(136): [  6  95 -76  18  38]
(48): [-30  70  45 -84 -38]
(114): [ 53 -14 -76 -41  84]
(138): [-76  95  19  38   6]
(26): [ 31  57 -51  -8  92]
(36): [ -8  57 -52  31  92]
(31): [-30  70  45  65  39]
(151): [-88 -30  74 -22  11]
order: [  6 -76  95  19  38]
(138)
order: [ 95 -76  38  19   6]
(138)
order: [ 92  -8 -51  57  31]
(26)

(177): [-57 -33 -58 -67 -65 -72 -66 -30 -26 -29 -45 -59 -61 -53 -67 -48 -20 -58
 -36 -50 -60 -57 -58 -48 -33 -33 -43 -68 -60 -39 -46 -57 -58 -56 -48 -58
 -49 -34 -81 -43 -45]
(94): [-26 -48 -61 -58 -34 -39 -57 -67 -58 -56 -59 -72 -43 -66 -33 -36 -58 -30
 -43 -60 -48 -58 -81 -33 -58 -48 -20 -33 -50 -29 -65 -45 -53 -46 -60 -49
 -45 -67 -58 -57 -68]
(96): [-25 -49 -68 -59 -39 -37 -65 -74 -65 -59 -63 -78 -51 -75 -35 -38 -66 -29
 -46 -68 -54 -66 -89 -34 -62 -52 -19 -32 -55 -29 -71 -49 -60 -49 -70 -58
 -48 -74 -63 -60 -78]
(142): [44 54 51 62 40 51 48 52 51 58 60 62 40 49 43 42 50 44 47 49 46 51 61 47
 54 52 41 49 49 44 51 49 43 48 44 42 47 54 54 53 50]
(172): [-24 -47 -63 -57 -36 -36 -60 -69 -61 -56 -59 -73 -47 -70 -33 -36 -61 -28
 -43 -63 -50 -61 -84 -32 -59 -49 -18 -30 -52 -27 -67 -46 -55 -46 -65 -53
 -45 -69 -59 -56 -73]
(165): [54 53 43 44 47 58 43 43 41 41 40 42 45 45 53 54 40 56 51 40 44 40 40 46
 47 42 59 54 43 54 51 47 52 51 46 42 51 46 44 52 42]
(199): [-26 -47 -66 -57 -40 -37 -63 -72 -63 -57 -61 -74 -51 -73 -36 -39 -64 -30
 -46 -66 -53 -64 -85 -35 -60 -51 -20 -32 -54 -30 -68 -48 -59 -49 -68 -57
 -47 -71 -61 -58 -76]
(106): [43 55 53 64 39 51 49 54 53 59 62 65 39 51 42 42 51 43 48 50 47 52 64 46
 55 53 39 49 49 43 53 50 43 48 45 42 47 56 56 54 52]
(185): [-33 -65 -58 -43 -48 -36 -60 -58 -67 -60 -43 -48 -57 -59 -30 -61 -34 -29
 -33 -57 -81 -33 -39 -45 -68 -66 -50 -58 -72 -56 -58 -48 -58 -49 -46 -26
 -20 -67 -53 -58 -45]
(180): [47 62 49 48 44 60 51 49 40 46 49 58 41 62 49 51 44 49 54 52 40 47 54 50
 54 50 52 51 42 42 48 54 43 44 44 47 51 43 61 53 52]
(186): [-18 -41 -61 -53 -33 -30 -58 -68 -59 -53 -56 -71 -45 -69 -28 -32 -60 -22
 -39 -62 -48 -60 -83 -28 -55 -46 -11 -25 -49 -22 -64 -42 -53 -43 -64 -52
 -41 -67 -57 -53 -72]
(102): [-24 -48 -66 -58 -37 -36 -63 -72 -63 -58 -61 -76 -49 -73 -34 -37 -64 -28
 -45 -66 -52 -64 -87 -33 -61 -51 -18 -31 -54 -28 -69 -47 -58 -48 -68 -55
 -46 -72 -62 -58 -76]
order: [50 53 54 54 47 42 44 48 43 49 51 44 49 49 41 52 54 47 61 51 46 49 47 44
 50 42 43 49 40 62 60 58 51 52 48 51 40 62 51 54 44]
(142)
order: [54 43 49 62 42 49 53 51 40 51 51 61 58 43 47 49 52 52 54 52 44 51 60 40
 44 41 62 48 50 54 44 49 49 46 42 50 44 47 47 48 54]
(180)
order: [-45 -43 -81 -34 -49 -58 -48 -56 -58 -57 -46 -39 -60 -68 -43 -33 -33 -48
 -58 -57 -60 -50 -36 -58 -20 -48 -67 -53 -61 -59 -45 -29 -26 -30 -66 -72
 -65 -67 -58 -33 -57]
(177)

(51): [ 71  83  77  82  85  83 -77  84]
(57): [ 34  47  41  46  28  53 -53  48]
(77): [-53  47  34  53  29  48  46  41]
(137): [ 34  47  29  52  41 -53  48  46]
order: [ 48 -53  53  28  46  41  47  34]
(57)
order: [ 84 -77  83  85  82  77  83  71]
(51)
order: [-53  48  46  34  47  29  52  41]
(137)
order: [ 46 -53  47  29  34  53  48  41]
(77)
order: [-53  29  34  41  46  47  48  53]
(77)
order: [ 47  48  29  46  41  34 -53  53]
(77)

(139): [ -1  17  29 -13   0 -18   5  -3  -1  13   8 -12  19  -7   2 -12  22   3
   3  10  18   6 -28  -9  16  -5   0  -7  28  20  27  20 -34  -4  -2]
(100): [-29  -4 -27 -10  28  12 -33   2   3  10  14  13   9 -37 -18  27   3  -6
  -6   1 -17  -1 -20   2  20  15  51  -6  21  17  -6   3 -30 -11   2]
(140): [  5  12 -16 -30   3 -14  -2   2  -4 -26  -1   5  -6 -12   9  17  -5  -7
  -5  11  16  19  27  -3  23  15  14   5 -25  10  -3  -2  -9  -2  32]
(113): [ -1 -13 -14   5   7  -5  -9 -16   7   4   6  -6   3  -9  22  11   0 -17
 -12   5   8  18 -34   9  20   6  20  -2  -9 -12  -6  -6 -15   2   6]
(104): [-37  -6 -27   2 -17  21  10  -6 -18 -10  12  13   2 -20  -6 -29  28   3
 -30  14 -11 -33   9   3  -1   1  51   2  21   3  -6  15  -4  27  17]
(27): [-15  -9  -6   0 -31 -16  17 -10  13 -13   5  23   4   6   5  34 -14  13
  16   8  -4   6  -6 -17  13  -9  34  16 -12  -2 -21 -28  51 -16   8]
(149): [-16  -2  -8   1  -9  -5   9 -12   6   6   7  18   4  21  -5  11 -20  -8
  -6  -2 -37 -14   6  17   6   6   3 -11  11  12  -9   3  14 -19   5]
(178): [ 16 -16  51  -2  16 -14   6   4 -17 -12   6  -9  -6 -14  -6   5  34 -10
  -4  17 -16   9  13 -31  -9   5 -21   0  13  13   8  23 -28 -13  34]
(169): [ 34   6  -9  -9 -12 -16 -31 -14  16 -14 -17 -21  -4  13   8 -10   6 -13
  13  -6  13   8   4  23  51   5  16  17 -28  34  -2 -16  -6   0   5]
order: [ 51  -6  21  17  -6   3 -30 -11   2 -29  -4 -27 -10  28  12 -33   2   3
  10  14  13   9 -37 -18  27   3  -6  -6   1 -17  -1 -20   2  20  15]
(100)
order: [  2 -11 -30   3  -6  17  21  -6  51  15  20   2 -20  -1 -17   1  -6  -6
   3  27 -18 -37   9  13  14  10   3   2 -33  12  28 -10 -27  -4 -29]
(100)
order: [-31 -28 -21 -17 -16 -16 -14 -14 -13 -12 -10  -9  -9  -6  -6  -4  -2   0
   4   5   5   6   6   8   8  13  13  13  16  16  17  23  34  34  51]
(169)
order: [ 16  17 -28  34  -2 -16  -6   0   5  34   6  -9  -9 -12 -16 -31 -14  16
 -14 -17 -21  -4  13   8 -10   6 -13  13  -6  13   8   4  23  51   5]
(169)
order: [  5   0  -6 -16  -2  34 -28  17  16   5  51  23   4   8  13  -6  13 -13
   6 -10   8  13  -4 -21 -17 -14  16 -14 -31 -16 -12  -9  -9   6  34]
(169)
order: [-31 -14  -9  -2  -6   5  -4  34   0   5 -16 -15 -28  23   6 -12  16 -10
  -6  17   4 -17  13 -16   6 -21  13  16  13   8   8  34  -9  51 -13]
(27)
order: [  8  -6  16   6  51 -31  23 -14  -6   8  17 -12  -4 -21  -9 -17   5 -28
  13  34   6 -16  16  13  34   4  -9 -10   5  13 -13   0 -14 -16  -2]
(169)

(141): [-27  54  -4   9  29  28 -21 -19  11  49  20]
(75): [ 15  11   9 -16  14  13  15 -31  35  -5  14]
(40): [  8 -21  49  11 -27 -19  -4  20  28  54  29]
(41): [ 13  14  16  11 -31  35  15  -5 -16   9  14]
(168): [-24 -37 -25 -20  60 -80 -36  13  41  -7 -18]
(30): [ 20  32  17  16 -49  68   8   5   1  25  18]
(101): [ 13 -12  53  16 -40  -1   4  16  18  53  31]
order: [-19  -4 -27  20  29  49   8  11  54 -21  28]
(40)
order: [ 11  13  15  14  16 -31  -5   9  14 -16  35]
(41)

(154): [-18 -19   8  -9 -14  -1   1]
(103): [ -6   4  -8 -11  45 -53   1]
(74): [ -8 -24  18  -9 -36   9 -37]
(8): [ 10  16  15  -9  33 -26  10]
(191): [ -8  28  14  -5 -20  46 -21]
(117): [ -8 -20  14  -5 -21  45  28]
(73): [29 34 16 26 12 -1 -4]
(33): [  4 -11  -6  -8  46 -53   1]
(107): [-33 -96  47 -74   7   9  39]
(14): [13 -1 -6 -3 -1 28 14]
order: [ 39   9   7 -74  47 -96 -33]
(107)
order: [ 15  10  10  -9 -26  33  16]
(8)
order: [  1 -53  45 -11  -8   4  -6]
(103)
order: [-21 -20  -8  -5  14  28  45]
(117)
order: [28 -3 13 -6 -1 -1 14]
(14)
order: [ 28  45 -21  -5  14 -20  -8]
(117)

(49): [-62   4 -51  -1 -37  48 -20  -6 -28  -4  50 -44   5 -20   6 -66 -11  -1
   1  -1  -2  57 -38  -5 -34 -45  10   3  11 -67  94   3  23 -44 -90   0
 -38 -80   0   4  18]
(87): [-90  -5   2 -51  18   6 -37 -67 -20  11   3  -1   1 -38 -38 -28 -80  -2
  94 -11   6 -20  50   4   0 -62 -34 -44  48   0  -1 -44  23  10  -6 -45
 -66   4  -1  -4  57]
(19): [-20  48 -44  -1  23 -67   3   0  94 -38 -80 -38 -90  -5  10 -62 -28  -1
   4  -6 -37   5 -51   1  50   2 -45  18 -34  -1  57  11   4 -20   0 -44
  -4  -2 -66   6 -11]
order: [-11   6 -66  -2  -4 -44   0 -20   4  11  57  -1 -34  18 -45   2  50   1
 -51   5 -37  -6   4  -1 -28 -62  10  -5 -90 -38 -80 -38  94   0   3 -67
  23  -1 -44  48 -20]
(19)
order: [-90 -80 -67 -66 -62 -51 -45 -44 -44 -38 -38 -37 -34 -28 -20 -20 -11  -6
  -5  -4  -2  -1  -1  -1   0   0   1   3   3   4   4   5   6  10  11  18
  23  48  50  57  94]
(49)
order: [ -2 -66   6 -11 -20  48 -44  -1  23 -67   3   0  94 -38 -80 -38 -90  -5
  10 -62 -28  -1   4  -6 -37   5 -51   1  50   2 -45  18 -34  -1  57  11
   4 -20   0 -44  -4]
(19)
order: [ 18   4   0 -80 -38   0 -90 -44  23   3  94 -67  11   3  10 -45 -34  -5
 -38  57  -2  -1   1  -1 -11 -66   6 -20   5 -44  50  -4 -28  -6 -20  48
 -37  -1 -51   4 -62]
(49)

